Below is a small trained network, with its code and all its weights. Each question gives an input and a class and asks what happens when units are switched off, that is, made to give their printed mean instead of their output.

import numpy as np


def w(rows, s, z=0):
    codes = np.array(rows[::2]) - 128.0
    scale = np.full(codes.shape[1], s)
    scale[-1] = z or s
    return codes * scale


def f(y):
    return np.maximum(y, 0)


def log_softmax(a):
    a = a - a.max(-1, keepdims=True)
    return a - np.log(np.exp(a).sum(-1, keepdims=True))


def net(x, mask):
    res = np.array(x, float).reshape(1, 5) / 4 @ E
    y = f(res @ A[0][:, :-1].T + A[0][:, -1])
    res = res + np.where(mask, y, B[0][:, -1]) @ B[0][:, :-1]
    return log_softmax(res[-1] @ U[:, :-1].T + U[:, -1])


A, B = {}, {}
E = w([
[195,118,206,153,22],'x0',
[96,6,85,142,103],'x1',
[128,127,129,128,127],'x2',
[182,74,176,121,218],'x3',
[124,128,131,129,128],'x4',
],0.013)
A[0] = w([
[169,117,192,115,125,63],'N0',
[101,215,115,128,93,174],'N1',
[118,156,124,130,5,131],'N2',
[75,139,25,118,46,174],'N3',
[106,112,108,114,195,175],'N4',
[199,178,162,117,95,123],'N5',
[161,219,197,123,190,145],'N6',
[172,44,174,131,86,31],'N7',
[76,237,101,126,160,254],'N8',
[144,163,158,137,111,31],'N9',
],0.018,0.0052)
B[0] = w([
[122,132,221,142,114,175],'N0',
[126,179,121,48,33,209],'N1',
[194,45,10,123,33,232],'N2',
[5,200,166,236,170,252],'N3',
[98,73,47,116,203,199],'N4',
[234,179,133,162,81,205],'N5',
[207,136,151,170,247,246],'N6',
[34,82,223,87,81,195],'N7',
[73,231,177,11,87,243],'N8',
[158,182,118,173,100,161],'N9',
],0.024,0.021)
U = w([
[77,190,224,2,62,209],'0',
[180,208,85,119,49,98],'1',
[50,235,107,196,145,196],'2',
[65,102,98,175,41,1],'3',
[159,185,137,55,227,67],'4',
[178,165,232,178,109,110],'5',
[52,60,82,109,156,157],'6',
],0.0099,0.0045)

Each question gives the input, the list of numbers given to net, and the class t.
The units are the neurons (one row each of A and B). Each row of codes is followed by its name. A weight is (code - 128) times the scale printed after its matrix; where a second scale follows, it is the last column's (A, B and U).
mask holds one flag per neuron, in row order. A switched-off neuron (its flag False) gives its mean, the last column of its row in B, instead of its output. The means were averaged over made-up inputs and are rounded, as every weight is.
A unit's drop is (log p(t) with every unit on - log p(t) with that unit switched off) / (log p(t) with every unit on - log p(t) with every unit switched off).
The circuit of an input: a set's keep is (log p(t) with only the set's units on - log p(t) with every unit switched off) / (log p(t) with every unit on - log p(t) with every unit switched off). Starting from all 10 units, units are removed one at a time, each time the one whose removal leaves the highest keep (on an exact tie, the one counted first), for as long as the keep stays at least 0.8.
circuit, biggest first: the units of the circuit, biggest drop first
most important unit: the unit with the biggest drop
top k neurons: the k neurons with the biggest drops, biggest first
drop of u: that unit's drop, to one decimal
input [7,-1,-2,-4,-7], class 1: most important unit	N5
input [1,8,3,-4,-7], class 3: top 3 neurons	(N2; N6; N8)
input [1,3,3,-7,8], class 3: top 2 neurons	(N2; N6)
input [0,4,-8,-7,3], class 2: top 2 neurons	(N3; N7)
input [1,-6,-7,-8,-7], class 1: top 2 neurons	(N2; N7)
input [0,5,-2,7,-3], class 6: circuit, biggest first	(N8; N5)
input [6,1,2,-7,-4], class 3: circuit, biggest first	(N3; N2)
input [-1,6,-5,8,2], class 6: top 2 neurons	(N8; N4)
input [3,0,7,0,7], class 1: circuit, biggest first	(N8; N3)
input [1,-4,-3,-5,-8], class 1: top 3 neurons	(N2; N7; N5)
input [3,-6,-2,0,4], class 1: top 3 neurons	(N3; N1; N7)
input [1,-1,-4,-2,-6], class 1: top 2 neurons	(N7; N8)
input [4,0,3,3,-2], class 5: top 2 neurons	(N8; N1)
input [2,-2,-3,-5,8], class 1: circuit, biggest first	(N2)
input [-6,0,6,-2,2], class 0: top 2 neurons	(N8; N6)
input [-8,1,-3,2,3], class 6: top 2 neurons	(N4; N6)
input [0,2,5,1,5], class 6: top 3 neurons	(N8; N3; N1)
input [1,-5,2,6,2], class 5: top 2 neurons	(N0; N5)
input [-3,-4,-2,1,6], class 4: top 2 neurons	(N6; N7)
input [0,6,4,-7,5], class 2: top 2 neurons	(N3; N7)
input [-1,-7,-1,3,-8], class 4: most important unit	N6
input [-1,-2,-3,4,1], class 4: drop of N3	0.3
input [-1,1,1,-7,0], class 2: drop of N2	0.0
input [-6,-4,5,-3,-5], class 0: drop of N8	2.3
input [-2,3,-1,5,-7], class 6: drop of N8	0.1
